Where the symbols take the points:
from | gi gu bu fo sa
z893 | z879 z378 z236 z249 z103
z869 | z190 z105 z74 z681 z986
z35 | z557 z374 z760 z822 z324
z830 | z422 z158 z421 z250 z316
z421 | z849 z58 z879 z392 z56
z541 | z394 z297 z942 z830 z37
z537 | z583 z867 z162 z961 z571
z392 | z527 z258 z374 z557 z893
z394 | z4 z541 z158 z422 z106
z851 | z516 z793 z309 z959 z537
z699 | z520 z137 z54 z106 z4
z790 | z118 z83 z756 z690 z877
z378 | z893 z112 z127 z324 z557
z155 | z536 z469 z159 z537 z516
z603 | z162 z865 z190 z638 z825
z448 | z58 z56 z378 z879 z698
z960 | z265 z609 z235 z999 z737
z737 | z919 z870 z536 z561 z861
z863 | z290 z473 z137 z520 z80
z984 | z218 z922 z297 z394 z699
z569 | z961 z162 z638 z388 z865
z669 | z722 z701 z792 z687 z577
z56 | z448 z855 z112 z893 z527
z235 | z93 z561 z793 z516 z536
z103 | z112 z557 z822 z127 z374
z112 | z378 z103 z933 z236 z35
z784 | z350 z43 z922 z218 z863
z316 | z942 z629 z56 z58 z519
z879 | z258 z893 z324 z374 z112
z826 | z83 z877 z960 z756 z932
z114 | z388 z638 z787 z986 z190
z577 | z282 z547 z90 z533 z780
z177 | z690 z756 z861 z870 z960
z865 | z603 z871 z869 z243 z413
z107 | z986 z787 z784 z883 z681
z911 | z959 z309 z413 z871 z569
z386 | z533 z90 z417 z632 z790
z282 | z701 z577 z386 z792 z156
z413 | z825 z388 z986 z105 z638
z519 | z773 z250 z527 z855 z421
z793 | z851 z583 z961 z911 z867
z258 | z392 z879 z249 z35 z378
z583 | z793 z537 z569 z309 z159
z571 | z159 z959 z871 z603 z309
z780 | z156 z687 z83 z118 z792
z855 | z56 z698 z103 z378 z392
z756 | z177 z265 z999 z244 z609
z825 | z871 z413 z563 z869 z114
z850 | z137 z4 z422 z54 z541
z999 | z861 z93 z516 z469 z561
z690 | z417 z177 z244 z737 z265
z687 | z780 z556 z826 z790 z533
z250 | z519 z849 z392 z698 z58
z90 | z386 z118 z690 z932 z83
z4 | z850 z394 z830 z499 z297
z80 | z246 z218 z394 z850 z922
z243 | z638 z190 z681 z787 z105
z111 | z469 z516 z959 z159 z793
z932 | z632 z417 z737 z609 z177
z309 | z911 z961 z388 z825 z162
z871 | z865 z825 z105 z190 z388
z722 | z814 z669 z556 z780 z282
z533 | z792 z386 z932 z877 z118
z499 | z54 z422 z250 z773 z158
z422 | z499 z830 z849 z519 z942
z125 | z143 z741 z156 z577 z722
z760 | z412 z279 z814 z125 z599
z557 | z103 z35 z412 z933 z249
z778 | z787 z681 z290 z784 z74
z516 | z111 z851 z911 z571 z583
z867 | z537 z159 z603 z569 z959
z43 | z784 z290 z520 z984 z473
z93 | z999 z235 z851 z111 z649
z473 | z863 z246 z850 z699 z218
z54 | z37 z499 z519 z629 z830
z412 | z822 z760 z741 z143 z312
z773 | z629 z519 z698 z56 z849
z106 | z297 z37 z629 z942 z499
z350 | z883 z784 z984 z80 z290
z58 | z421 z448 z893 z258 z855
z861 | z244 z999 z111 z155 z235
z922 | z984 z520 z106 z541 z137
z563 | z105 z986 z883 z74 z787
z912 | z599 z176 z282 z669 z125
z877 | z826 z632 z609 z265 z417
z936 | z74 z883 z80 z473 z784
z279 | z760 z312 z722 z741 z912
z159 | z867 z571 z865 z162 z911
z961 | z309 z569 z114 z413 z603
z176 | z912 z143 z577 z701 z741
z105 | z869 z563 z936 z775 z107
z870 | z737 z244 z155 z649 z999
z814 | z741 z722 z687 z156 z701
z792 | z556 z533 z632 z826 z90
z599 | z312 z912 z701 z722 z143
z297 | z541 z106 z316 z158 z54
z698 | z855 z527 z557 z112 z258
z556 | z687 z792 z877 z83 z386
z942 | z158 z316 z448 z421 z773
z547 | z577 z156 z118 z386 z687
z469 | z155 z111 z571 z867 z851
z246 | z473 z80 z4 z137 z984
z561 | z235 z649 z583 z851 z155
z312 | z279 z599 z669 z814 z176
z741 | z125 z814 z780 z547 z669
z137 | z699 z850 z499 z37 z394
z324 | z249 z236 z599 z279 z933
z919 | z609 z737 z649 z235 z244
z374 | z35 z249 z279 z412 z236
z638 | z114 z243 z778 z107 z869
z118 | z90 z790 z177 z417 z826
z190 | z243 z869 z775 z778 z563
z629 | z316 z773 z855 z448 z250
z787 | z107 z778 z43 z350 z775
z249 | z374 z324 z312 z760 z127
z822 | z933 z412 z125 z176 z279
z290 | z43 z863 z699 z922 z246
z37 | z106 z54 z773 z316 z422
z609 | z960 z919 z561 z93 z870
z536 | z649 z155 z867 z583 z111
z417 | z932 z690 z870 z919 z756
z775 | z681 z74 z473 z290 z883
z520 | z922 z699 z37 z297 z850
z959 | z571 z911 z825 z865 z961
z681 | z778 z775 z863 z43 z936
z143 | z176 z125 z547 z282 z814
z244 | z870 z861 z469 z536 z93
z986 | z563 z107 z350 z936 z778
z649 | z561 z536 z537 z793 z469
z265 | z756 z960 z93 z861 z919
z162 | z569 z603 z243 z114 z871
z388 | z413 z114 z107 z563 z243
z632 | z877 z932 z919 z960 z690
z156 | z547 z780 z790 z90 z556
z127 | z236 z933 z176 z599 z412
z218 | z80 z984 z541 z4 z520
z236 | z324 z127 z912 z312 z822
z701 | z669 z282 z533 z556 z547
z158 | z830 z942 z58 z849 z629
z74 | z775 z936 z246 z863 z350
z849 | z250 z421 z258 z527 z448
z527 | z698 z392 z35 z103 z879
z83 | z790 z826 z265 z177 z632
z883 | z936 z350 z218 z246 z43
z933 | z127 z822 z143 z912 z760

The rows follow the links: the fewer symbols apart two points are, the more alike their rows tend to be.

Each row is also shifted at random along 8 hidden directions that mean nothing.

Row, then point:
22,-7,-36,-29,-18,19,-16,8,15,-1,-4,9,4,2,16,-63,-25,35,37,37,-1,-2,-72,43,-11
point: z297
22,10,25,17,-25,21,9,33,-7,-38,-14,-4,61,-13,23,-21,17,49,42,-38,17,-14,6,4,-5
point: z35
-26,-6,-8,7,-12,-22,22,-8,11,-1,-11,-24,4,8,3,-31,-8,-20,-31,-55,13,-6,11,-67,30
point: z155
16,60,-9,-44,33,-34,-4,17,-9,12,-15,-24,4,-11,-16,-9,-48,-26,-6,5,-2,46,-49,-19,-14
point: z883
-21,-38,-58,-16,39,-6,13,-23,-4,7,43,23,-18,-2,17,26,-30,-26,-23,33,1,-27,-40,0,24
point: z388
2,13,31,26,-11,-15,-4,-18,-2,2,-28,1,-9,-5,16,4,41,-5,-6,-23,-2,35,33,-39,-19
point: z282
-11,24,11,-40,-9,-22,27,7,1,-15,15,-1,-10,10,5,18,-35,25,12,-26,27,19,10,49,20
point: z986
-34,18,8,38,2,29,13,-12,-3,35,3,1,-20,10,-29,22,38,68,-1,24,17,17,2,47,46
point: z83
19,51,-32,13,-9,67,4,-9,-5,31,-2,5,-37,2,-24,59,5,-2,38,12,-6,53,-28,27,-11
point: z849
-14,-6,33,-31,-4,1,-27,2,3,17,-8,-1,0,3,-24,-38,-16,-17,-44,3,-18,15,16,-40,-37
point: z571
-47,20,-14,17,-37,77,52,-21,5,8,20,3,-21,6,5,51,1,-18,-18,-1,33,-19,40,-13,-33
point: z536
-6,14,22,37,16,27,12,20,-2,8,-22,-2,17,4,-4,-19,33,-35,-8,65,15,23,0,74,-15
point: z118
-23,3,18,-29,-8,22,-30,-31,-7,37,10,-2,-34,-11,-13,-12,-18,22,-39,-12,-25,23,-11,-34,3
point: z162
15,-19,15,38,6,44,-32,13,6,-31,-25,-15,15,8,-18,-52,28,25,9,22,-21,-21,0,-50,4
point: z279
-19,-3,-2,-34,23,33,11,-29,-5,2,23,2,-33,15,3,-10,-35,25,6,13,11,5,2,-17,10
point: z869
40,-16,-22,-31,-10,-45,-31,23,20,-17,-13,-22,60,7,40,-72,-46,-27,-1,-54,-29,-10,-69,-47,24
point: z520
-11,11,26,-34,-31,43,-42,-20,-5,29,-8,-15,-32,-12,8,-56,-28,-8,-41,-17,-34,38,-36,22,-10
point: z871
-8,-55,-21,42,35,-15,16,19,-1,-8,5,20,28,11,-17,-3,35,-59,-23,-4,4,-43,3,-25,-9
point: z826
-20,-30,47,13,34,-37,-28,7,-6,-28,-4,-4,11,9,-10,-6,23,36,-44,7,-16,-24,44,-4,28
point: z177
-32,-5,5,14,-22,14,14,-18,-2,5,-1,-15,-33,-9,19,-2,5,-36,-33,37,9,-23,36,85,2
point: z235
32,12,0,13,11,-36,8,-13,-2,19,-2,1,-6,17,10,61,14,-40,28,-47,-8,21,25,-6,9
point: z855
18,-11,10,14,58,-58,24,-32,-11,16,17,9,0,10,15,55,21,-5,45,-2,15,-19,50,-52,10
point: z879
-27,2,19,-17,-8,-61,19,-11,15,37,0,-14,-24,17,-30,-7,-10,-44,-33,-17,13,14,33,-21,10
point: z793
10,-4,-47,32,22,-32,-11,9,2,12,-44,1,20,-15,24,-60,31,-19,-8,42,-3,27,-71,36,11
point: z780
10,37,31,38,-31,-1,1,12,11,-23,-18,-18,0,13,-13,29,33,4,2,-59,-4,22,8,-52,6
point: z599
-20,3,3,-24,19,-11,-13,7,10,12,-4,1,14,9,-25,-23,-18,15,-38,28,-4,14,-4,-53,-11
point: z867
-8,-26,76,-29,20,-7,-33,22,-8,-49,2,-2,54,-11,18,-19,-24,16,-48,29,-17,4,58,-10,11
point: z603
24,-19,-9,7,-3,12,-11,-20,-4,25,-3,9,-4,10,21,-3,17,8,41,-12,-8,-19,18,25,-18
point: z258
-17,17,42,6,-22,16,3,-9,1,-11,-32,-40,2,1,18,-59,-5,-42,-40,-47,2,16,29,-55,-8
point: z649
13,35,4,-33,-8,-19,-33,10,1,14,-9,-36,21,-11,1,-16,-45,47,-5,-2,-22,25,-33,29,58
point: z473
23,27,27,24,-7,14,-8,37,-3,-29,-31,-23,45,-14,9,-51,15,50,35,26,10,8,-28,55,21
point: z324
27,45,-27,15,13,-38,18,12,-4,1,-19,-9,38,-11,24,-3,11,20,40,-51,17,20,-71,-42,6
point: z103
-26,-23,-31,24,-12,27,-2,13,-1,-10,16,25,7,9,-12,33,28,9,-39,-43,-9,-42,-15,-14,-28
point: z690
28,3,26,-27,-5,-71,-1,-4,0,12,-8,-12,-42,-11,-17,-41,-11,-14,42,-2,5,35,-10,40,29
point: z422

Complete each set of four: the symbols that take the first to the second take the third to the fourth, perhaps in another order.
Answer with the point's name.
A -13,-34,-33,30,-5,38,-27,34,5,-10,-16,13,33,12,-10,-49,29,23,-34,15,-16,-28,-48,62,-6
B -28,-14,14,11,-22,25,12,-27,1,16,-8,-22,-36,0,7,-33,1,-51,-30,4,7,-20,45,13,-7
C 29,-12,10,8,21,-30,0,-19,-9,18,-7,-1,4,4,21,-12,17,-14,39,-23,0,-13,17,-18,-12
D z912

A -48,14,-54,-4,-49,55,31,-6,19,30,16,13,-9,16,-21,24,-9,49,-18,-17,23,-6,-16,-11,-7
B 18,11,14,-34,0,-36,-20,20,-2,4,-2,-27,23,-11,0,-6,-44,-25,-10,8,-17,2,5,46,23
C -24,-32,34,26,-13,3,-2,-6,-4,20,10,8,-35,16,-30,15,38,-35,-31,-19,-6,-30,52,45,-17
D z825

A 27,-8,-49,-8,-18,2,-14,7,-2,4,-8,5,-19,-17,-26,-33,-8,43,44,-30,-10,22,-61,-2,38
B 7,3,-1,7,0,24,-8,-47,-8,56,3,0,-42,3,5,-4,22,63,53,17,1,-9,9,42,7
C -22,-17,-43,-17,-1,31,6,-12,-5,17,38,30,-13,-12,7,44,-22,-43,-37,10,-8,-18,-33,-1,-32
D z681

A 3,37,-56,32,-19,36,0,4,11,-1,-21,21,-1,2,18,36,35,-10,-10,21,-5,25,-58,0,-61
B -20,-13,-5,40,46,38,6,-20,-10,28,-5,3,-8,10,-29,-21,35,6,-4,22,5,0,-3,-71,6
C 5,-11,-1,-46,34,-44,-5,10,-7,-5,4,-6,-3,-2,-17,-25,-40,3,4,23,4,-5,12,20,12
D z520

A 38,38,3,5,-4,-29,12,-17,-6,48,-19,-9,-25,3,21,-2,15,-96,35,-35,3,25,-27,20,-61
B 19,8,1,40,17,33,-20,19,10,-26,-26,-6,10,13,-8,-15,29,-41,-5,69,-15,-4,-18,-5,-40
C 4,-2,14,-42,36,-10,7,14,-12,-20,13,1,12,-3,-17,5,-39,-17,2,20,8,-9,38,-28,-28
D z850

A 40,-8,9,4,36,-40,-30,-20,-4,27,-26,-14,-4,15,20,-40,12,-21,27,-3,-22,12,0,-1,5
B 0,-19,-11,28,-8,-13,-16,0,7,-16,-20,17,7,-2,20,6,40,28,-7,26,-9,-3,15,20,-3
C 10,15,32,-30,-17,40,-1,-1,11,-21,12,4,17,12,19,-11,-24,68,41,27,11,5,9,-5,-8
D z378

A 17,-5,-6,-26,1,20,0,-12,4,3,8,11,-21,-1,-5,-33,-15,26,45,23,7,4,-23,-27,-20
B 39,26,-3,8,20,-46,1,3,-1,8,-21,-6,26,10,34,9,11,-30,30,-32,-1,24,-22,-3,-13
C -8,-15,-26,42,44,-46,31,-25,-7,37,-2,10,-21,-10,-1,16,40,-52,5,36,19,6,-3,-6,16
D z870

A -24,12,11,-22,3,14,-10,7,14,12,-14,-7,14,17,-23,-43,-17,21,-35,26,1,21,1,-41,-14
B -11,33,12,-34,44,6,10,-17,-4,-3,8,-11,-20,13,14,-10,-40,-2,-5,50,14,39,-23,11,10
C 38,12,-26,14,20,-52,-4,5,1,13,-12,-4,1,13,6,38,7,-46,22,-22,-15,31,-17,27,31
D z822

A 18,6,32,36,-24,25,1,-1,1,5,-15,-22,-27,2,-26,-19,29,-59,18,-24,-6,-8,12,-19,-24
B -29,38,5,10,-17,12,4,-13,2,2,-25,-36,-14,-5,19,-29,-4,17,-33,-4,7,24,-13,12,33
C 50,-8,43,-10,10,-39,-15,35,-7,-29,-28,-11,5,-13,-14,-40,-7,-73,26,19,-10,38,20,47,0
D z687

A -9,-5,51,33,37,-44,13,26,-4,-27,-9,-5,40,15,-15,13,33,-26,-30,-29,8,4,37,-43,16
B -26,-24,-29,-11,-70,42,2,19,24,10,-9,4,14,16,-10,-53,-12,-7,-32,-36,3,-21,-5,20,-28
C 16,17,-19,-8,-11,41,21,-1,-7,2,14,20,-31,-14,-28,32,-6,7,51,8,13,22,-14,-3,-23
D z324

A 19,-28,-5,15,25,-67,13,-15,-9,11,6,-2,7,-7,9,-5,21,20,47,-27,13,-34,12,-17,41
B -7,11,-63,35,-9,3,11,-33,0,47,-15,17,-37,-12,7,9,42,-9,2,-15,2,24,-53,-25,-15
C 11,41,43,27,6,-44,-7,-2,9,-5,-30,-11,-23,10,7,32,37,-43,-14,46,-6,45,22,34,-19
D z756

A 17,-15,2,-15,-6,16,6,-19,-7,14,14,10,-51,-11,-34,-10,-4,-5,49,-4,4,8,14,-25,-12
B 13,14,51,29,-38,48,37,21,-10,-32,7,-1,29,-11,1,31,25,-15,40,-43,27,-24,55,-19,-43
C -26,-36,-18,-24,8,-7,-27,1,15,27,-2,5,-4,11,-28,-57,-14,34,-34,67,-10,-15,-4,27,12
D z778

A 27,33,11,-24,19,-15,-8,38,10,-36,-1,-18,80,4,39,10,-46,-10,-2,38,-5,10,-25,3,11
B 30,-4,-32,19,54,-37,10,6,-6,-17,7,8,21,6,-10,67,6,-5,29,-19,-6,15,4,-69,47
C 3,-44,-4,24,-39,38,-32,-26,0,25,-31,12,-32,-10,12,-67,43,-16,-6,-2,-24,-7,19,22,-41
D z919

A 15,10,-20,-26,-40,11,19,15,18,-16,20,17,22,8,28,13,-25,16,36,-9,16,-7,-35,29,-19
B 16,22,12,41,45,-14,5,23,2,-27,-16,-19,21,1,-13,4,23,-9,18,74,8,1,-18,-4,20
C 8,42,0,30,20,-42,-15,-5,13,5,-31,-12,-24,12,-1,20,33,-10,-11,56,-11,43,-30,18,5
D z649

A 5,30,11,-49,-16,7,-9,12,-5,6,-11,-14,-12,-2,-15,-34,-41,9,4,-17,1,27,-10,34,-20
B 16,9,39,-26,-25,1,20,6,4,-22,12,10,0,0,3,6,-14,16,45,-15,21,12,26,-11,-21
C 32,16,-1,-33,-2,-15,-12,5,14,1,-12,-7,3,5,18,-62,-29,-11,29,22,-2,23,-61,7,-17
D z258

A 12,-17,28,-28,-11,-27,8,-4,12,-19,23,6,11,10,18,1,-22,34,40,7,14,-14,29,8,21
B 39,-8,10,9,25,-55,-4,6,0,-2,-12,0,27,16,31,19,13,-37,28,-17,-8,3,27,25,5
C 13,9,18,-37,49,3,-35,-5,-11,13,-4,-28,7,-11,-17,-32,-45,10,-7,58,-24,5,8,-34,14
D z942

A 31,-3,37,14,23,-3,5,-2,-7,-13,3,8,21,20,15,63,15,-31,30,-10,-3,4,80,-11,-13
B 16,32,42,39,37,-35,10,19,0,-34,-16,-29,24,2,-16,14,24,10,19,12,11,14,7,-61,41
C 6,-36,-47,32,-4,24,-18,-13,10,-1,-10,26,-14,8,5,2,40,-30,-11,12,-22,-28,-7,-44,-54
D z877

A -27,-53,-76,-19,7,64,-5,-26,-2,-1,41,29,-9,1,16,-9,-32,50,-13,8,-7,-45,-49,-14,25
B 0,-11,-10,-32,-12,-51,0,26,-4,-15,23,-6,36,-17,-5,40,-41,51,1,-26,-1,-25,27,45,65
C -14,7,10,-12,-79,14,3,44,25,-18,-33,-18,43,14,10,-67,-16,-23,-39,-56,7,11,0,41,-20
D z413

